Here is a tiny trained network, its code and every weight. The questions are about switching its units off for an input and a target symbol, where a switched-off unit gives its printed mean instead of its output.

import numpy as np


def w(rows, s, z=0):
    codes = np.array(rows[::2]) - 128.0
    scale = np.full(codes.shape[1], s)
    scale[-1] = z or s
    return codes * scale


def f(y):
    return y / 2 * (1 + np.tanh(0.7978845608 * (y + 0.044715 * y**3)))


def softmax(a):
    e = np.exp(a - a.max(-1, keepdims=True))
    return e / e.sum(-1, keepdims=True)


def log_softmax(a):
    a = a - a.max(-1, keepdims=True)
    return a - np.log(np.exp(a).sum(-1, keepdims=True))


def net(x, mask):
    ids = ['ΔΦΩαβγεηθλμπστψ'.index(c) for c in x.split()]
    T = len(ids)
    res = E[ids] + P[:T]
    r = res
    for j in range(3):
        rows = slice(2 * j, 2 * j + 2)
        q, k, v = (r @ M[0][rows].T for M in (Q, K, V))
        z = softmax(np.where(np.tri(T) > 0, q @ k.T / 2**0.5, -1e9)) @ v
        o = O[0][rows]
        res = res + np.where(mask[j], z, o[:, -1]) @ o[:, :-1]
    y = f(res @ A[0][:, :-1].T + A[0][:, -1])
    res = res + np.where(mask[3:15], y, B[0][:, -1]) @ B[0][:, :-1]
    return log_softmax(res[-1] @ U[:, :-1].T + U[:, -1])


Q, K, V, O, A, B = {}, {}, {}, {}, {}, {}
E = w([
[45,251,132,186,223,180],'Δ',
[130,188,104,163,144,142],'Φ',
[135,79,137,143,88,122],'Ω',
[205,131,139,215,93,107],'α',
[115,157,117,122,107,94],'β',
[146,225,99,142,71,157],'γ',
[95,164,58,92,165,101],'ε',
[102,156,112,106,88,82],'η',
[123,103,186,168,67,141],'θ',
[49,81,174,138,78,183],'λ',
[168,64,8,144,166,182],'μ',
[72,90,149,154,190,123],'π',
[131,72,169,162,124,75],'σ',
[29,194,135,122,159,71],'τ',
[70,225,125,175,169,181],'ψ',
],0.019)
P = w([
[20,132,7,254,59,175],'0',
[45,129,15,243,92,156],'1',
[68,137,32,236,120,138],'2',
[82,146,46,225,141,135],'3',
[95,149,59,210,154,129],'4',
[105,147,71,192,167,125],'5',
[119,151,88,179,180,121],'6',
[129,152,99,161,189,120],'7',
[139,153,111,142,198,119],'8',
[147,153,123,123,208,120],'9',
[158,152,135,106,219,117],'10',
[170,157,150,91,226,123],'11',
[194,163,152,79,239,121],'12',
],0.0097)
Q[0] = w([
[147,71,138,107,70,97],'head 1',
[58,204,161,187,240,93],'head 1',
[173,123,27,92,74,11],'head 2',
[23,187,133,105,229,169],'head 2',
[171,96,236,91,60,165],'head 3',
[118,205,65,161,165,129],'head 3',
],0.012)
K[0] = w([
[40,136,101,193,94,109],'head 1',
[184,143,197,39,160,152],'head 1',
[138,138,35,190,135,180],'head 2',
[187,149,172,32,175,171],'head 2',
[70,153,112,183,54,45],'head 3',
[153,155,226,5,113,90],'head 3',
],0.012)
V[0] = w([
[128,72,26,183,216,137],'head 1',
[8,160,202,213,179,144],'head 1',
[111,121,129,141,85,133],'head 2',
[164,196,81,131,154,228],'head 2',
[131,36,236,139,132,147],'head 3',
[97,131,87,72,154,38],'head 3',
],0.011)
O[0] = w([
[96,85,106,33,204,213,237],'head 1',
[178,140,240,178,245,214,253],'head 1',
[85,133,146,222,172,2,126],'head 2',
[229,162,251,50,19,139,211],'head 2',
[28,82,214,138,149,32,34],'head 3',
[230,146,15,163,202,108,122],'head 3',
],0.0082,0.018)
A[0] = w([
[150,18,131,155,78,182,18],'neuron 1',
[122,38,112,123,103,199,254],'neuron 2',
[100,9,125,22,190,70,26],'neuron 3',
[66,254,79,122,111,115,118],'neuron 4',
[162,36,162,126,214,45,41],'neuron 5',
[118,164,36,142,106,5,109],'neuron 6',
[135,6,184,197,79,142,97],'neuron 7',
[209,106,80,193,215,96,148],'neuron 8',
[231,33,178,140,82,86,175],'neuron 9',
[183,213,139,186,136,88,137],'neuron 10',
[138,101,103,11,122,94,123],'neuron 11',
[133,228,183,130,110,218,155],'neuron 12',
],0.0091,0.0086)
B[0] = w([
[43,96,40,139,65,100,135],'neuron 1',
[146,125,130,158,121,48,174],'neuron 2',
[205,173,188,203,136,147,132],'neuron 3',
[129,204,131,206,47,199,134],'neuron 4',
[133,164,123,75,105,151,129],'neuron 5',
[133,69,145,179,168,254,128],'neuron 6',
[171,115,53,63,113,180,133],'neuron 7',
[70,76,118,118,79,163,155],'neuron 8',
[54,138,63,180,159,127,136],'neuron 9',
[125,18,191,152,93,153,152],'neuron 10',
[91,139,206,165,181,165,145],'neuron 11',
[105,115,118,84,107,92,252],'neuron 12',
],0.012,0.047)
U = w([
[232,75,180,127,151,134,168],'Δ',
[120,136,109,82,108,137,58],'Φ',
[89,206,142,142,107,145,140],'Ω',
[108,157,126,109,86,147,82],'α',
[144,163,136,183,88,184,200],'β',
[172,176,162,154,42,155,59],'γ',
[183,144,50,93,147,235,32],'ε',
[208,138,175,219,136,234,110],'η',
[93,162,208,202,90,73,215],'θ',
[66,151,174,132,175,100,74],'λ',
[96,229,74,62,177,109,202],'μ',
[132,56,87,129,254,110,235],'π',
[40,173,110,135,145,148,126],'σ',
[25,13,40,69,118,81,135],'τ',
[123,104,155,108,102,124,1],'ψ',
],0.0089,0.0087)

Each question gives the input, a string of symbols that net reads in full, and the target symbol t.
The units are the heads (2 rows each of Q, K, V and O) and the neurons (one row each of A and B). Each row of codes is followed by its name. A weight is (code - 128) times the scale printed after its matrix; where a second scale follows, it is the last column's (O, A, B and U).
mask holds one flag per unit, heads first, then neurons. A switched-off unit (its flag False) gives its mean, the last column of its rows in O or B, instead of its output. The means were averaged over made-up inputs and are rounded, as every weight is.
A unit's drop is (log p(t) with every unit on - log p(t) with that unit switched off) / (log p(t) with every unit on - log p(t) with every unit switched off).
The circuit of an input: a set's keep is (log p(t) with only the set's units on - log p(t) with every unit switched off) / (log p(t) with every unit on - log p(t) with every unit switched off). Starting from the 12 units with the biggest drops (on a tie, the unit counted first), units are removed one at a time, each time the one whose removal leaves the highest keep (on an exact tie, the one counted first), for as long as the keep stays at least 0.8.
units of the circuit, in order: the units of the circuit, biggest drop first
unit that matters most: the unit with the biggest drop
top k neurons: the k neurons with the biggest drops, biggest first
drop when u is switched off: that unit's drop, to one decimal
input σ μ Δ τ θ Δ σ μ β μ η θ, target π: unit that matters most -> neuron 12
input ψ μ θ β τ Δ γ β β τ, target β: top 2 neurons -> (neuron 4; neuron 12)
input β β π σ ε σ, target π: top 3 neurons -> (neuron 12; neuron 1; neuron 10)
input μ τ θ σ γ β μ β μ τ, target μ: units of the circuit, in order -> (neuron 10; neuron 8)
input Δ Δ η η Δ, target η: units of the circuit, in order -> (neuron 10; head 3)
input ψ η τ, target η: top 2 neurons -> (neuron 12; neuron 4)
input α π Δ, target π: top 2 neurons -> (neuron 4; neuron 1)
input λ η Δ Δ μ μ μ π Φ η τ Φ, target τ: units of the circuit, in order -> (neuron 8; head 3)
input μ β μ γ Ω β Δ τ Δ μ Ω Δ, target Ω: top 2 neurons -> (neuron 4; neuron 2)
input τ μ α π, target π: units of the circuit, in order -> (neuron 12; head 2)
input λ η σ σ λ, target π: top 2 neurons -> (neuron 12; neuron 8)
input Δ θ μ Δ η μ μ Δ θ λ μ, target η: units of the circuit, in order -> (head 1; neuron 3; neuron 12)
input Ω λ Φ θ ε β α Δ Δ Δ σ, target τ: top 4 neurons -> (neuron 8; neuron 9; neuron 11; neuron 3)
input λ σ τ Δ θ τ, target θ: units of the circuit, in order -> (head 1)
input μ θ μ μ σ Δ π ψ α α μ β, target μ: top 2 neurons -> (neuron 10; neuron 8)
input θ μ γ Δ σ θ, target π: units of the circuit, in order -> (head 2; neuron 12)
input τ τ μ Δ τ μ π μ μ Δ μ μ, target η: top 3 neurons -> (neuron 3; neuron 11; neuron 12)
input β λ β Δ τ η λ, target π: top 2 neurons -> (neuron 12; neuron 10)
input Φ ψ γ μ Δ, target μ: top 3 neurons -> (neuron 10; neuron 12; neuron 8)
input μ λ Φ μ, target π: unit that matters most -> head 1
input λ τ Δ π Δ π ε Ω Δ β μ γ, target γ: units of the circuit, in order -> (head 1; neuron 4)
input Δ τ β Δ ψ, target Δ: top 2 neurons -> (neuron 10; neuron 1)
input Δ μ π τ π ψ, target π: units of the circuit, in order -> (head 1; head 2)
input Δ μ Δ μ Δ β Δ Δ τ γ τ, target γ: drop when head 1 is switched off -> 1.1
